Below is a small trained network, with its code and all its weights. Each question gives an input and a target symbol and asks what happens when units are switched off, that is, made to give their printed mean instead of their output.

import numpy as np


def w(rows, s, z=0):
    codes = np.array(rows[::2]) - 128.0
    scale = np.full(codes.shape[1], s)
    scale[-1] = z or s
    return codes * scale


def norm(h):
    return h / np.sqrt((h * h).mean(-1, keepdims=True) + 1e-5)


def f(y):
    return y / 2 * (1 + np.tanh(0.7978845608 * (y + 0.044715 * y**3)))


def softmax(a):
    e = np.exp(a - a.max(-1, keepdims=True))
    return e / e.sum(-1, keepdims=True)


def log_softmax(a):
    a = a - a.max(-1, keepdims=True)
    return a - np.log(np.exp(a).sum(-1, keepdims=True))


def net(x, mask):
    ids = ['Λβδεζηψ'.index(c) for c in x.split()]
    T = len(ids)
    res = E[ids] + P[:T]
    u = 0
    for l in range(2):
        q, k, v = (norm(res) @ M[l].T for M in (Q, K, V))
        z = softmax(np.where(np.tri(T) > 0, q @ k.T / 3**0.5, -1e9)) @ v
        res = res + np.where(mask[u], z, O[l][:, -1]) @ O[l][:, :-1]
        u += 1
        y = f(norm(res) @ A[l][:, :-1].T + A[l][:, -1])
        res = res + np.where(mask[u : u + 4], y, B[l][:, -1]) @ B[l][:, :-1]
        u += 4
    return log_softmax(norm(res)[-1] @ U[:, :-1].T + U[:, -1])


Q, K, V, O, A, B = {}, {}, {}, {}, {}, {}
E = w([
[182,156,112,48,49],'Λ',
[105,195,146,151,56],'β',
[147,152,32,43,99],'δ',
[104,190,176,112,186],'ε',
[61,77,152,143,117],'ζ',
[70,174,99,234,183],'η',
[254,97,220,181,145],'ψ',
],0.0044)
P = w([
[71,137,175,251,23],'0',
[94,63,139,152,93],'1',
[101,95,89,125,117],'2',
[125,132,102,104,127],'3',
[155,146,111,102,130],'4',
[173,162,111,99,145],'5',
],0.0022)
Q[0] = w([
[109,66,66,195,203],'L0H0',
[252,169,166,200,160],'L0H0',
[174,150,129,142,99],'L0H0',
],0.0035)
K[0] = w([
[182,158,125,133,21],'L0H0',
[143,254,84,96,114],'L0H0',
[127,185,106,190,154],'L0H0',
],0.0032)
V[0] = w([
[134,4,71,225,37],'L0H0',
[187,139,69,179,110],'L0H0',
[135,133,123,215,152],'L0H0',
],0.004)
O[0] = w([
[112,3,183,129,93,5],'L0H0',
[101,100,122,204,80,44],'L0H0',
[124,99,94,117,133,123],'L0H0',
],0.0054,0.0011)
A[0] = w([
[99,102,34,99,191,40],'L0N0',
[50,151,45,151,120,159],'L0N1',
[69,93,214,128,132,253],'L0N2',
[95,193,220,253,139,193],'L0N3',
],0.0048,0.0018)
B[0] = w([
[150,147,254,159,51,110],'L0N0',
[205,101,116,78,110,172],'L0N1',
[190,158,108,62,180,200],'L0N2',
[162,12,106,21,126,254],'L0N3',
],0.0041,0.002)
Q[1] = w([
[123,77,137,241,107],'L1H0',
[59,202,152,247,181],'L1H0',
[82,193,134,254,39],'L1H0',
],0.0068)
K[1] = w([
[77,143,187,144,86],'L1H0',
[119,58,160,144,2],'L1H0',
[37,94,120,134,31],'L1H0',
],0.0098)
V[1] = w([
[70,119,124,118,211],'L1H0',
[189,86,95,156,162],'L1H0',
[196,152,254,104,142],'L1H0',
],0.0076)
O[1] = w([
[86,95,108,40,68,177],'L1H0',
[134,110,2,133,164,127],'L1H0',
[156,103,133,202,26,251],'L1H0',
],0.0069,0.003)
A[1] = w([
[144,1,98,161,165,101],'L1N0',
[182,120,189,156,96,12],'L1N1',
[156,99,172,235,125,1],'L1N2',
[126,54,136,73,53,131],'L1N3',
],0.0064,0.0038)
B[1] = w([
[149,253,106,114,70,155],'L1N0',
[23,100,123,66,165,125],'L1N1',
[26,131,56,87,118,132],'L1N2',
[138,39,185,157,151,254],'L1N3',
],0.0067,0.0042)
U = w([
[205,105,39,242,57,112],'Λ',
[140,234,203,67,69,8],'β',
[7,161,168,251,116,131],'δ',
[184,25,228,105,116,203],'ε',
[185,201,176,186,246,250],'ζ',
[119,88,21,21,194,82],'η',
[3,137,98,140,123,95],'ψ',
],0.0059,0.0025)

Each question gives the input, a string of symbols that net reads in full, and the target symbol t.
The units are the heads (3 rows each of Q, K, V and O) and the neurons (one row each of A and B). Each row of codes is followed by its name. A weight is (code - 128) times the scale printed after its matrix; where a second scale follows, it is the last column's (O, A, B and U).
mask holds one flag per unit, layer by layer, with each layer's heads first. A switched-off unit (its flag False) gives its mean, the last column of its rows in O or B, instead of its output. The means were averaged over made-up inputs and are rounded, as every weight is.
A unit's drop is (log p(t) with every unit on - log p(t) with that unit switched off) / (log p(t) with every unit on - log p(t) with every unit switched off).
The circuit of an input: a set's keep is (log p(t) with only the set's units on - log p(t) with every unit switched off) / (log p(t) with every unit on - log p(t) with every unit switched off). Starting from all 10 units, units are removed one at a time, each time the one whose removal leaves the highest keep (on an exact tie, the one counted first), for as long as the keep stays at least 0.8.
circuit, biggest first: the units of the circuit, biggest drop first
top k neurons: the k neurons with the biggest drops, biggest first
k most important neurons of layer l: the k neurons of layer l with the biggest drops, biggest first
input β ψ η δ β, target η: circuit, biggest first	[L1H0]
input η ε ε, target η: top 3 neurons	[L0N3 L0N2 L1N0]
input β ψ δ Λ η β, target η: circuit, biggest first	[L1H0 L0N3]
input δ δ δ Λ ε η, target ε: top 4 neurons	[L0N3 L1N3 L0N1 L0N2]
input ε δ ε, target β: circuit, biggest first	[L0H0 L0N3 L1H0 L0N0]
input Λ ψ ε η ζ ψ, target Λ: top 3 neurons	[L0N1 L1N0 L0N0]
input Λ δ Λ, target ζ: circuit, biggest first	[L1H0 L0N3]
input ε β η ε, target η: circuit, biggest first	[L1H0 L0N1]
input Λ ζ Λ β δ, target ζ: circuit, biggest first	[L1H0 L0N0]
input δ δ Λ η, target η: circuit, biggest first	[L1H0 L0N3]
input Λ β ε ε, target β: circuit, biggest first	[L0H0 L1H0]
input δ ε Λ η, target ε: top 2 neurons	[L0N3 L1N3]
input δ Λ β, target ζ: 2 most important neurons of layer 0	[L0N0 L0N1]
input ε ζ β Λ ε ψ, target Λ: 2 most important neurons of layer 1	[L1N3 L1N2]
input ε ζ β, target ε: circuit, biggest first	[L0H0 L1N3]
input β δ Λ δ, target ζ: top 2 neurons	[L0N0 L0N3]
input η β η ε δ, target ε: top 3 neurons	[L1N3 L0N0 L1N0]
input β η Λ ζ, target η: circuit, biggest first	[L1H0]
input η δ ζ, target η: top 2 neurons	[L0N2 L1N0]
input ε ε Λ η δ η, target η: circuit, biggest first	[L0N3 L1H0]
input η β ψ δ, target Λ: 3 most important neurons of layer 0	[L0N0 L0N2 L0N1]
